Below are the code and all the weights of a small trained network. Each question names an input and a class and asks about switching units off, where a switched-off unit gives its printed mean instead of its output.

import numpy as np


def w(rows, s, z=0):
    codes = np.array(rows[::2]) - 128.0
    scale = np.full(codes.shape[1], s)
    scale[-1] = z or s
    return codes * scale


def norm(h):
    return h / np.sqrt((h * h).mean(-1, keepdims=True) + 1e-5)


def f(y):
    return y / 2 * (1 + np.tanh(0.7978845608 * (y + 0.044715 * y**3)))


def log_softmax(a):
    a = a - a.max(-1, keepdims=True)
    return a - np.log(np.exp(a).sum(-1, keepdims=True))


def net(x, mask):
    res = np.array(x, float).reshape(1, 3) / 4 @ E
    u = 0
    for l in range(2):
        y = f(norm(res) @ A[l][:, :-1].T + A[l][:, -1])
        res = res + np.where(mask[u : u + 4], y, B[l][:, -1]) @ B[l][:, :-1]
        u += 4
    return log_softmax(norm(res)[-1] @ U[:, :-1].T + U[:, -1])


A, B = {}, {}
E = w([
[58,109,155,148,37,176,119],'x0',
[179,91,138,157,204,192,109],'x1',
[120,89,107,6,91,171,56],'x2',
],0.012)
A[0] = w([
[129,143,99,44,129,101,151,38],'L0N0',
[107,157,127,68,85,8,136,2],'L0N1',
[141,138,124,98,122,156,134,75],'L0N2',
[177,121,108,78,139,39,138,9],'L0N3',
],0.014,0.0057)
B[0] = w([
[131,116,158,94,114,92,89,195],'L0N0',
[169,114,2,106,101,219,208,255],'L0N1',
[169,113,159,179,122,78,146,132],'L0N2',
[65,206,153,123,187,125,94,194],'L0N3',
],0.023,0.0051)
A[1] = w([
[126,204,91,203,71,7,218,36],'L1N0',
[123,213,111,76,173,22,156,64],'L1N1',
[120,133,128,20,57,87,98,3],'L1N2',
[55,133,146,142,9,134,149,73],'L1N3',
],0.018,0.003)
B[1] = w([
[179,33,191,106,38,81,119,227],'L1N0',
[4,216,112,121,147,161,83,189],'L1N1',
[180,54,236,206,66,32,162,211],'L1N2',
[68,251,56,101,252,160,103,245],'L1N3',
],0.016,0.011)
U = w([
[5,243,129,99,210,145,47,65],'0',
[189,72,41,126,127,235,160,255],'1',
[136,71,255,122,51,6,92,52],'2',
],0.012,0.0042)

Each question gives the input, the list of numbers given to net, and the class t.
The units are the neurons (one row each of A and B). Each row of codes is followed by its name. A weight is (code - 128) times the scale printed after its matrix; where a second scale follows, it is the last column's (A, B and U).
mask holds one flag per neuron, layer by layer. A switched-off neuron (its flag False) gives its mean, the last column of its row in B, instead of its output. The means were averaged over made-up inputs and are rounded, as every weight is.
A unit's drop is (log p(t) with every unit on - log p(t) with that unit switched off) / (log p(t) with every unit on - log p(t) with every unit switched off).
unit that matters most: the unit with the biggest drop
k most important neurons: the k neurons with the biggest drops, biggest first
drop of u: that unit's drop, to one decimal
input [1,-1,-6], class 2: most important neuron : [L1N0]
input [-1,4,3], class 1: 4 most important neurons : [L1N2 L1N3 L1N0 L1N1]
input [-3,5,1], class 1: 2 most important neurons : [L1N3 L1N1]
input [-1,5,-1], class 1: 2 most important neurons : [L1N3 L1N2]
input [6,6,-8], class 2: 3 most important neurons : [L0N1 L1N3 L1N0]
input [3,5,-1], class 1: 4 most important neurons : [L1N3 L1N2 L1N0 L1N1]
input [-6,-1,-8], class 2: 2 most important neurons : [L1N0 L1N3]
input [-5,-2,7], class 2: 3 most important neurons : [L1N2 L0N0 L1N3]
input [-1,-5,-5], class 1: 2 most important neurons : [L0N1 L1N2]
input [3,-1,-7], class 2: drop of L1N0 : 3.6
input [-2,-5,1], class 1: drop of L0N1 : 1.7
input [-4,-6,-1], class 1: drop of L0N1 : 1.8
input [-2,-1,6], class 2: drop of L1N3 : 0.0
input [1,-1,3], class 2: unit that matters most : L1N2
